Here is a tiny trained network, its code and every weight. The questions are about switching its units off for an input and a target symbol, where a switched-off unit gives its printed mean instead of its output.

import numpy as np


def w(rows, s, z=0):
    codes = np.array(rows[::2]) - 128.0
    scale = np.full(codes.shape[1], s)
    scale[-1] = z or s
    return codes * scale


def f(y):
    return np.maximum(y, 0)


def softmax(a):
    e = np.exp(a - a.max(-1, keepdims=True))
    return e / e.sum(-1, keepdims=True)


def log_softmax(a):
    a = a - a.max(-1, keepdims=True)
    return a - np.log(np.exp(a).sum(-1, keepdims=True))


def net(x, mask):
    ids = ['αβγδεζηθλμξπστφψ'.index(c) for c in x.split()]
    T = len(ids)
    res = E[ids] + P[:T]
    u = 0
    for l in range(2):
        q, k, v = (res @ M[l].T for M in (Q, K, V))
        z = softmax(np.where(np.tri(T) > 0, q @ k.T / 4**0.5, -1e9)) @ v
        res = res + np.where(mask[u], z, O[l][:, -1]) @ O[l][:, :-1]
        u += 1
        y = f(res @ A[l][:, :-1].T + A[l][:, -1])
        res = res + np.where(mask[u : u + 12], y, B[l][:, -1]) @ B[l][:, :-1]
        u += 12
    return log_softmax(res[-1] @ U[:, :-1].T + U[:, -1])


Q, K, V, O, A, B = {}, {}, {}, {}, {}, {}
E = w([
[138,165,128,135,93],'α',
[204,116,99,178,87],'β',
[145,145,73,132,79],'γ',
[217,148,97,165,133],'δ',
[138,160,179,194,95],'ε',
[203,101,141,34,80],'ζ',
[169,232,89,137,218],'η',
[115,114,94,173,64],'θ',
[116,179,64,38,119],'λ',
[72,86,5,157,51],'μ',
[139,204,63,151,183],'ξ',
[253,219,99,56,215],'π',
[121,160,144,132,107],'σ',
[134,120,164,234,89],'τ',
[128,132,12,156,109],'φ',
[34,114,131,60,168],'ψ',
],0.017)
P = w([
[112,238,152,163,66],'0',
[114,218,147,159,67],'1',
[123,222,152,144,96],'2',
[124,192,136,145,92],'3',
[132,184,138,133,112],'4',
[137,175,136,121,132],'5',
[144,162,133,113,147],'6',
[139,109,105,134,125],'7',
[145,96,96,122,142],'8',
[155,93,104,106,168],'9',
[159,66,83,104,174],'10',
[170,63,86,80,203],'11',
[177,50,81,73,224],'12',
[172,7,50,107,208],'13',
],0.011)
Q[0] = w([
[1,75,128,21,174],'0.h0',
[54,53,179,145,210],'0.h0',
[229,98,23,154,157],'0.h0',
[49,89,150,117,98],'0.h0',
],0.0067)
K[0] = w([
[21,121,92,77,165],'0.h0',
[27,133,104,188,197],'0.h0',
[223,42,129,165,120],'0.h0',
[2,94,105,166,77],'0.h0',
],0.0083)
V[0] = w([
[3,77,75,70,157],'0.h0',
[103,155,87,100,107],'0.h0',
[135,165,96,121,110],'0.h0',
[58,124,99,98,105],'0.h0',
],0.0052)
O[0] = w([
[96,157,200,153,196,1],'0.h0',
[134,155,152,132,141,150],'0.h0',
[98,90,100,121,50,171],'0.h0',
[146,254,158,33,217,95],'0.h0',
],0.0082,0.0045)
A[0] = w([
[143,111,82,107,74,254],'0.n0',
[143,151,132,73,126,87],'0.n1',
[115,103,191,35,101,148],'0.n2',
[71,133,171,56,110,125],'0.n3',
[141,136,156,123,127,73],'0.n4',
[151,118,182,125,99,144],'0.n5',
[118,112,100,169,158,80],'0.n6',
[195,141,132,175,112,208],'0.n7',
[96,97,51,120,73,143],'0.n8',
[155,138,88,66,171,68],'0.n9',
[16,111,129,166,152,216],'0.n10',
[119,197,64,254,202,210],'0.n11',
],0.0096,0.0053)
B[0] = w([
[128,191,255,57,130,253],'0.n0',
[125,109,213,155,100,150],'0.n1',
[127,143,141,72,158,175],'0.n2',
[158,177,173,150,143,152],'0.n3',
[124,128,54,130,117,128],'0.n4',
[142,119,153,83,103,153],'0.n5',
[120,104,128,85,178,133],'0.n6',
[196,182,101,139,53,204],'0.n7',
[119,174,135,106,233,200],'0.n8',
[114,99,118,178,132,156],'0.n9',
[198,186,186,82,105,150],'0.n10',
[178,120,158,33,110,173],'0.n11',
],0.0074,0.013)
Q[1] = w([
[251,153,86,159,148],'1.h0',
[185,39,217,44,58],'1.h0',
[246,255,184,1,151],'1.h0',
[141,61,98,66,147],'1.h0',
],0.0075)
K[1] = w([
[58,25,150,102,150],'1.h0',
[123,110,70,155,196],'1.h0',
[139,8,134,150,172],'1.h0',
[94,139,158,191,109],'1.h0',
],0.012)
V[1] = w([
[214,168,142,106,173],'1.h0',
[191,63,83,61,111],'1.h0',
[80,69,255,59,123],'1.h0',
[40,174,78,46,227],'1.h0',
],0.012)
O[1] = w([
[49,148,125,255,165,254],'1.h0',
[209,188,219,206,107,160],'1.h0',
[30,3,242,97,73,217],'1.h0',
[37,216,78,76,32,115],'1.h0',
],0.0093,0.022)
A[1] = w([
[130,129,169,86,128,77],'1.n0',
[110,98,102,105,55,153],'1.n1',
[91,166,183,148,145,75],'1.n2',
[207,98,118,149,65,97],'1.n3',
[113,107,137,104,201,110],'1.n4',
[93,143,113,84,122,169],'1.n5',
[87,92,88,109,85,62],'1.n6',
[135,155,126,137,214,102],'1.n7',
[93,160,166,138,149,179],'1.n8',
[144,110,102,146,94,255],'1.n9',
[157,156,151,119,160,75],'1.n10',
[117,149,102,117,2,157],'1.n11',
],0.013,0.012)
B[1] = w([
[152,160,95,126,152,168],'1.n0',
[96,119,66,170,141,159],'1.n1',
[159,135,152,146,148,247],'1.n2',
[90,168,144,99,112,147],'1.n3',
[125,131,172,154,126,143],'1.n4',
[146,100,128,134,155,161],'1.n5',
[200,140,98,133,84,150],'1.n6',
[94,112,78,110,133,152],'1.n7',
[136,111,51,108,86,250],'1.n8',
[173,102,125,8,171,154],'1.n9',
[67,104,97,132,116,146],'1.n10',
[99,155,147,130,186,172],'1.n11',
],0.012,0.027)
U = w([
[146,148,106,81,89,210],'α',
[139,64,114,129,239,12],'β',
[117,202,149,116,152,20],'γ',
[155,128,107,164,177,101],'δ',
[178,73,84,32,173,185],'ε',
[99,120,163,198,57,142],'ζ',
[166,147,82,248,108,8],'η',
[166,114,85,48,66,249],'θ',
[83,115,97,142,122,113],'λ',
[82,170,149,99,168,70],'μ',
[156,203,92,175,34,78],'ξ',
[160,142,103,233,165,78],'π',
[159,108,90,2,69,229],'σ',
[159,63,114,82,212,253],'τ',
[123,230,136,141,91,57],'φ',
[33,116,144,139,172,115],'ψ',
],0.0081,0.0057)

Each question gives the input, a string of symbols that net reads in full, and the target symbol t.
The units are the heads (4 rows each of Q, K, V and O) and the neurons (one row each of A and B). Each row of codes is followed by its name. A weight is (code - 128) times the scale printed after its matrix; where a second scale follows, it is the last column's (O, A, B and U).
mask holds one flag per unit, layer by layer, with each layer's heads first. A switched-off unit (its flag False) gives its mean, the last column of its rows in O or B, instead of its output. The means were averaged over made-up inputs and are rounded, as every weight is.
A unit's drop is (log p(t) with every unit on - log p(t) with that unit switched off) / (log p(t) with every unit on - log p(t) with every unit switched off).
The circuit of an input: a set's keep is (log p(t) with only the set's units on - log p(t) with every unit switched off) / (log p(t) with every unit on - log p(t) with every unit switched off). Starting from the 12 units with the biggest drops (on a tie, the unit counted first), units are removed one at a time, each time the one whose removal leaves the highest keep (on an exact tie, the one counted first), for as long as the keep stays at least 0.8.
units of the circuit, in order: the units of the circuit, biggest drop first
k most important neurons: the k neurons with the biggest drops, biggest first
top k neurons in layer l: the k neurons of layer l with the biggest drops, biggest first
input ζ β ψ α ψ ε, target ψ: top 2 neurons in layer 0 : [0.n7; 0.n0]
input η ζ ζ ξ τ β, target τ: units of the circuit, in order : [1.h0; 0.n0]
input μ ζ ζ ζ θ ε ζ ψ γ, target ψ: 3 most important neurons : [1.n11; 0.n0; 0.n7]
input ε β α ζ β π ζ ζ ε β ψ ξ ζ, target φ: top 4 neurons in layer 0 : [0.n10; 0.n0; 0.n3; 0.n11]
input ζ ε δ ξ τ ζ ε ζ λ ζ φ ζ, target φ: units of the circuit, in order : [1.h0; 0.n8]
input ζ ζ τ ψ, target β: units of the circuit, in order : [1.h0; 0.h0]
input ψ π δ δ μ λ τ ζ, target τ: units of the circuit, in order : [1.h0; 1.n8]
input β ε α ε ζ α ζ δ η ε ψ ξ, target ψ: units of the circuit, in order : [1.n11; 1.h0]
input π ζ ε ζ ζ ψ ζ ζ ζ β ε β ψ μ, target ψ: top 2 neurons in layer 1 : [1.n11; 1.n9]
input ζ ζ ε α γ ζ ξ ε ζ ε ζ ψ ψ φ, target ψ: 2 most important neurons : [1.n11; 0.n0]
input λ ζ ζ ε ε ψ ζ, target λ: top 3 neurons in layer 0 : [0.n0; 0.n7; 0.n5]
input ζ τ α σ ε τ ε ζ ε φ τ δ ζ δ, target ζ: units of the circuit, in order : [0.n7; 1.h0]
input ψ τ ζ ε ζ, target τ: units of the circuit, in order : [1.h0; 0.n3]
input ε α ζ, target ζ: units of the circuit, in order : [1.h0]
input γ ψ ζ λ σ π ξ ζ ε δ α π ζ, target π: units of the circuit, in order : [1.h0]
input ε ζ ζ ζ ζ ε ζ δ ψ ζ λ, target ψ: units of the circuit, in order : [1.h0; 1.n11]
input ζ ζ ζ ε ζ τ ζ ξ λ ψ γ, target ψ: top 2 neurons in layer 0 : [0.n7; 0.n0]
input θ θ θ σ ζ δ ε ε μ β, target ψ: top 2 neurons in layer 0 : [0.n7; 0.n8]
input ζ ζ ε ζ ε ε, target τ: top 3 neurons in layer 0 : [0.n0; 0.n3; 0.n8]
input α τ γ θ ε γ ε τ β θ τ, target τ: units of the circuit, in order : [1.h0]
input π ψ ζ τ τ ζ τ β, target τ: top 2 neurons in layer 0 : [0.n0; 0.n10]
input ξ δ η ζ ε ζ ε α ε β ζ β, target ζ: 2 most important neurons : [0.n7; 0.n9]
input ζ ψ α, target ψ: units of the circuit, in order : [1.n11; 1.h0]
input ζ ξ λ δ ε ζ γ, target ζ: 2 most important neurons : [0.n7; 0.n8]
